Below are the code and all the weights of a small trained network. Each question names an input and a target symbol and asks about switching units off, where a switched-off unit gives its printed mean instead of its output.

import numpy as np


def w(rows, s, z=0):
    codes = np.array(rows[::2]) - 128.0
    scale = np.full(codes.shape[1], s)
    scale[-1] = z or s
    return codes * scale


def norm(h):
    return h / np.sqrt((h * h).mean(-1, keepdims=True) + 1e-5)


def f(y):
    return np.maximum(y, 0)


def softmax(a):
    e = np.exp(a - a.max(-1, keepdims=True))
    return e / e.sum(-1, keepdims=True)


def log_softmax(a):
    a = a - a.max(-1, keepdims=True)
    return a - np.log(np.exp(a).sum(-1, keepdims=True))


def net(x, mask):
    ids = ['αβγεζηθμξπσφψω'.index(c) for c in x.split()]
    T = len(ids)
    res = E[ids] + P[:T]
    q, k, v = (norm(res) @ M[0].T for M in (Q, K, V))
    z = softmax(np.where(np.tri(T) > 0, q @ k.T / 4**0.5, -1e9)) @ v
    res = res + np.where(mask[0], z, O[0][:, -1]) @ O[0][:, :-1]
    y = f(norm(res) @ A[0][:, :-1].T + A[0][:, -1])
    res = res + np.where(mask[1:13], y, B[0][:, -1]) @ B[0][:, :-1]
    return log_softmax(norm(res)[-1] @ U[:, :-1].T + U[:, -1])


Q, K, V, O, A, B = {}, {}, {}, {}, {}, {}
E = w([
[200,107,113,108],'α',
[115,95,153,6],'β',
[126,135,202,119],'γ',
[110,212,85,154],'ε',
[136,90,107,150],'ζ',
[117,140,156,209],'η',
[138,232,106,155],'θ',
[61,207,194,149],'μ',
[163,202,87,144],'ξ',
[110,84,160,198],'π',
[158,145,45,88],'σ',
[128,155,17,200],'φ',
[76,160,101,122],'ψ',
[91,168,119,133],'ω',
],0.023)
P = w([
[150,241,253,142],'0',
[185,207,225,154],'1',
[190,184,207,160],'2',
[194,168,191,158],'3',
[200,149,172,145],'4',
[201,139,166,143],'5',
[203,132,151,129],'6',
[204,122,146,131],'7',
[202,132,151,132],'8',
[197,133,150,125],'9',
],0.0043)
Q[0] = w([
[4,100,62,111],'head 0',
[202,139,36,227],'head 0',
[236,93,135,222],'head 0',
[160,141,77,170],'head 0',
],0.011)
K[0] = w([
[4,156,186,86],'head 0',
[136,84,13,93],'head 0',
[183,24,58,125],'head 0',
[138,125,69,138],'head 0',
],0.012)
V[0] = w([
[243,165,104,66],'head 0',
[2,156,121,139],'head 0',
[136,181,44,151],'head 0',
[106,205,149,151],'head 0',
],0.0076)
O[0] = w([
[66,207,137,71,217],'head 0',
[46,159,101,224,99],'head 0',
[200,91,67,100,253],'head 0',
[51,89,74,3,235],'head 0',
],0.0055,0.0036)
A[0] = w([
[134,211,109,180,97],'neuron 0',
[119,72,114,144,25],'neuron 1',
[116,173,100,140,250],'neuron 2',
[149,110,174,151,151],'neuron 3',
[86,127,142,198,41],'neuron 4',
[148,154,201,144,23],'neuron 5',
[253,101,166,137,128],'neuron 6',
[109,115,170,152,138],'neuron 7',
[215,138,141,81,174],'neuron 8',
[133,75,83,159,37],'neuron 9',
[136,156,147,158,37],'neuron 10',
[86,114,81,174,136],'neuron 11',
],0.016,0.0022)
B[0] = w([
[164,58,78,127,255],'neuron 0',
[43,121,116,134,137],'neuron 1',
[35,1,186,139,234],'neuron 2',
[212,122,9,101,167],'neuron 3',
[120,108,179,40,171],'neuron 4',
[230,118,178,99,175],'neuron 5',
[33,215,117,153,211],'neuron 6',
[115,180,81,76,163],'neuron 7',
[106,61,228,146,223],'neuron 8',
[200,237,94,212,147],'neuron 9',
[54,187,40,113,154],'neuron 10',
[216,37,211,95,176],'neuron 11',
],0.0052,0.009)
U = w([
[191,226,254,106,79],'α',
[6,195,231,140,84],'β',
[130,119,167,136,2],'γ',
[76,122,122,142,116],'ε',
[120,220,157,245,143],'ζ',
[203,40,166,142,71],'η',
[62,197,101,113,66],'θ',
[190,122,121,139,218],'μ',
[156,116,64,22,40],'ξ',
[131,63,193,207,177],'π',
[157,206,105,114,157],'σ',
[210,93,82,195,188],'φ',
[48,2,180,159,107],'ψ',
[99,70,137,130,78],'ω',
],0.015,0.0066)

Each question gives the input, a string of symbols that net reads in full, and the target symbol t.
The units are the heads (4 rows each of Q, K, V and O) and the neurons (one row each of A and B). Each row of codes is followed by its name. A weight is (code - 128) times the scale printed after its matrix; where a second scale follows, it is the last column's (O, A, B and U).
mask holds one flag per unit, heads first, then neurons. A switched-off unit (its flag False) gives its mean, the last column of its rows in O or B, instead of its output. The means were averaged over made-up inputs and are rounded, as every weight is.
A unit's drop is (log p(t) with every unit on - log p(t) with that unit switched off) / (log p(t) with every unit on - log p(t) with every unit switched off).
The circuit of an input: a set's keep is (log p(t) with only the set's units on - log p(t) with every unit switched off) / (log p(t) with every unit on - log p(t) with every unit switched off). Starting from the 12 units with the biggest drops (on a tie, the unit counted first), units are removed one at a time, each time the one whose removal leaves the highest keep (on an exact tie, the one counted first), for as long as the keep stays at least 0.8.
circuit, biggest first: the units of the circuit, biggest drop first
top k neurons: the k neurons with the biggest drops, biggest first
drop when u is switched off: that unit's drop, to one decimal
input α γ σ ξ ζ η, target ζ: circuit, biggest first -> (head 0; neuron 6)
input β η ξ γ ξ α ε ε θ, target α: circuit, biggest first -> (head 0; neuron 8)
input μ φ γ ε, target φ: circuit, biggest first -> (neuron 0; neuron 6)
input ξ ψ ε ξ, target ξ: circuit, biggest first -> (head 0; neuron 2)
input γ ζ α ψ γ θ, target α: circuit, biggest first -> (head 0)
input ω ω θ, target θ: circuit, biggest first -> (head 0; neuron 2)
input ε π ξ θ, target θ: top 2 neurons -> (neuron 11; neuron 2)
input ξ ξ ξ ω ψ ψ β β ω η, target η: top 2 neurons -> (neuron 4; neuron 5)
input ε γ γ μ β ζ φ ξ ψ, target ψ: top 2 neurons -> (neuron 11; neuron 6)
input μ ξ η ξ π α, target α: circuit, biggest first -> (neuron 6; head 0)
input ε ξ σ φ η, target φ: top 2 neurons -> (neuron 3; neuron 0)
input ψ ε ε σ π, target σ: top 2 neurons -> (neuron 3; neuron 2)
input ε ξ γ ξ α μ ε ξ ε, target ξ: top 3 neurons -> (neuron 6; neuron 8; neuron 0)
input α α γ ξ π ε ψ π, target α: top 2 neurons -> (neuron 5; neuron 0)
input π φ β π, target φ: top 2 neurons -> (neuron 3; neuron 2)
input σ θ φ γ θ γ θ ε θ, target φ: top 3 neurons -> (neuron 0; neuron 6; neuron 4)
input ε ζ π, target ζ: top 4 neurons -> (neuron 6; neuron 0; neuron 2; neuron 11)
input ψ η ε γ, target α: top neuron -> (neuron 2)
input ω ξ ξ, target ξ: top 3 neurons -> (neuron 11; neuron 2; neuron 5)
input μ γ ξ α ω ξ ξ ε, target ξ: drop when head 0 is switched off -> 0.6
input β ξ ε σ ε π φ α, target α: drop when neuron 6 is switched off -> 0.3
input α ζ γ ψ ξ, target ζ: drop when neuron 4 is switched off -> 0.4
